Below is a small trained network, with its code and all its weights. Each question gives an input and a class and asks what happens when units are switched off, that is, made to give their printed mean instead of their output.

import numpy as np


def w(rows, s, z=0):
    codes = np.array(rows[::2]) - 128.0
    scale = np.full(codes.shape[1], s)
    scale[-1] = z or s
    return codes * scale


def f(y):
    return np.maximum(y, 0)


def log_softmax(a):
    a = a - a.max(-1, keepdims=True)
    return a - np.log(np.exp(a).sum(-1, keepdims=True))


def net(x, mask):
    res = np.array(x, float).reshape(1, 7) / 4 @ E
    y = f(res @ A[0][:, :-1].T + A[0][:, -1])
    res = res + np.where(mask, y, B[0][:, -1]) @ B[0][:, :-1]
    return log_softmax(res[-1] @ U[:, :-1].T + U[:, -1])


A, B = {}, {}
E = w([
[39,84,129,194,169,47,185,132,121,206,141],'x0',
[146,126,151,150,127,144,132,126,162,137,103],'x1',
[61,153,116,115,255,206,79,174,102,206,88],'x2',
[148,128,157,139,126,145,151,141,147,151,119],'x3',
[225,164,60,186,99,95,63,215,61,191,87],'x4',
[140,103,94,163,131,141,89,94,175,114,119],'x5',
[126,200,74,86,129,114,168,85,235,192,80],'x6',
],0.0091)
A[0] = w([
[169,148,160,144,19,48,132,103,146,92,147,98],'N0',
[88,164,180,30,125,145,191,76,122,141,124,154],'N1',
[74,40,162,192,124,101,81,170,113,157,156,193],'N2',
[71,176,105,160,140,200,94,111,89,176,106,59],'N3',
[131,227,111,78,120,61,114,111,228,208,149,119],'N4',
[78,77,101,209,192,80,199,113,123,217,119,146],'N5',
[225,185,80,176,131,55,98,156,60,209,69,64],'N6',
[88,185,144,102,126,96,36,171,206,129,94,193],'N7',
[189,123,139,54,109,255,91,121,124,102,109,82],'N8',
[142,209,19,30,108,125,196,63,181,225,116,93],'N9',
[95,35,159,135,170,55,102,92,117,175,191,152],'N10',
[148,121,151,171,150,212,116,146,46,97,168,109],'N11',
[69,80,142,99,191,210,97,192,125,121,116,181],'N12',
[216,154,97,130,164,78,82,226,126,154,111,55],'N13',
[97,140,88,85,188,205,83,167,120,178,88,136],'N14',
[92,145,115,94,165,187,93,141,95,188,51,88],'N15',
[77,83,203,14,175,173,154,60,202,96,145,143],'N16',
[125,135,223,196,84,212,52,166,74,86,198,117],'N17',
[125,145,118,171,115,42,127,113,118,111,79,3],'N18',
[157,50,191,167,123,201,127,85,129,123,183,88],'N19',
[172,186,131,40,114,224,53,148,131,97,144,81],'N20',
[151,70,91,83,16,79,161,146,166,136,149,115],'N21',
[174,175,87,146,98,105,114,182,105,135,55,32],'N22',
],0.0088,0.0029)
B[0] = w([
[161,121,177,147,153,74,254,65,163,233,229,206],'N0',
[88,130,81,172,180,118,144,139,98,112,100,198],'N1',
[129,191,145,125,73,75,89,149,90,130,106,199],'N2',
[152,156,212,78,190,163,174,109,149,138,193,180],'N3',
[187,161,135,141,122,64,37,199,34,103,62,206],'N4',
[89,216,107,1,101,186,105,149,200,199,79,224],'N5',
[44,73,5,173,159,151,158,193,145,68,111,226],'N6',
[192,121,118,106,102,86,98,123,135,108,114,172],'N7',
[32,147,112,25,65,148,100,141,171,208,102,194],'N8',
[219,105,116,166,97,99,45,162,81,126,72,227],'N9',
[88,180,90,109,113,121,88,135,104,92,101,195],'N10',
[186,177,91,166,140,77,82,118,110,131,74,185],'N11',
[174,90,178,175,183,85,142,88,135,153,199,209],'N12',
[109,98,86,175,209,196,178,143,161,102,136,197],'N13',
[200,140,164,136,142,45,170,87,170,190,214,214],'N14',
[180,93,201,117,157,57,191,96,199,199,178,199],'N15',
[90,53,58,198,170,165,171,144,115,59,97,249],'N16',
[176,140,162,108,90,106,78,180,63,104,97,202],'N17',
[103,130,143,100,110,116,187,173,189,169,153,155],'N18',
[160,109,81,148,143,117,83,181,123,130,114,179],'N19',
[67,189,153,74,56,209,140,146,192,214,68,197],'N20',
[132,140,177,106,144,69,156,68,165,210,216,191],'N21',
[127,39,109,182,146,200,150,162,146,93,151,183],'N22',
],0.0075,0.014)
U = w([
[189,109,188,146,152,63,191,72,190,159,190,47],'0',
[29,254,108,72,29,157,138,151,208,171,41,141],'1',
[86,18,65,191,203,164,177,150,150,45,89,3],'2',
[242,148,158,164,92,60,78,160,73,91,41,232],'3',
],0.0081,0.0022)

Each question gives the input, the list of numbers given to net, and the class t.
The units are the neurons (one row each of A and B). Each row of codes is followed by its name. A weight is (code - 128) times the scale printed after its matrix; where a second scale follows, it is the last column's (A, B and U).
mask holds one flag per neuron, in row order. A switched-off neuron (its flag False) gives its mean, the last column of its row in B, instead of its output. The means were averaged over made-up inputs and are rounded, as every weight is.
A unit's drop is (log p(t) with every unit on - log p(t) with that unit switched off) / (log p(t) with every unit on - log p(t) with every unit switched off).
The circuit of an input: a set's keep is (log p(t) with only the set's units on - log p(t) with every unit switched off) / (log p(t) with every unit on - log p(t) with every unit switched off). Starting from the 12 units with the biggest drops (on a tie, the unit counted first), units are removed one at a time, each time the one whose removal leaves the highest keep (on an exact tie, the one counted first), for as long as the keep stays at least 0.8.
units of the circuit, in order: the units of the circuit, biggest drop first
most important unit: the unit with the biggest drop
k most important neurons: the k neurons with the biggest drops, biggest first
drop of u: that unit's drop, to one decimal
input [4,4,-2,-7,1,-8,6], class 3: 2 most important neurons : [N9; N4]
input [0,-6,1,-7,8,0,-8], class 2: 3 most important neurons : [N6; N13; N22]
input [1,-3,0,-2,-3,-6,-4], class 3: most important unit : N6
input [7,-4,-3,7,-6,5,8], class 3: 4 most important neurons : [N9; N4; N20; N8]
input [-8,0,8,3,-7,-5,6], class 0: 3 most important neurons : [N14; N12; N15]
input [0,2,-7,2,-3,-1,8], class 3: 2 most important neurons : [N4; N9]
input [3,8,3,-6,5,-1,4], class 2: 3 most important neurons : [N6; N13; N22]
input [-1,-7,7,7,7,-2,0], class 0: 2 most important neurons : [N14; N15]
input [-4,-7,7,0,5,7,8], class 3: 3 most important neurons : [N9; N4; N0]
input [-1,6,-8,-5,8,2,4], class 0: 2 most important neurons : [N0; N21]
input [4,-3,7,-1,-5,3,8], class 3: 4 most important neurons : [N9; N4; N0; N21]
input [-5,4,8,-4,6,-1,6], class 0: 2 most important neurons : [N14; N15]
input [-5,1,5,7,4,0,-3], class 0: 2 most important neurons : [N14; N5]
input [-8,0,-6,6,-6,2,-1], class 1: units of the circuit, in order : [N8]
input [4,-3,3,-8,1,0,-2], class 1: 2 most important neurons : [N5; N0]
input [6,0,-3,-3,-3,-1,-8], class 3: drop of N17 : 0.1
input [-4,1,4,-3,7,-3,-7], class 2: drop of N4 : 0.3
input [0,4,3,7,-7,-6,5], class 2: drop of N16 : 0.7
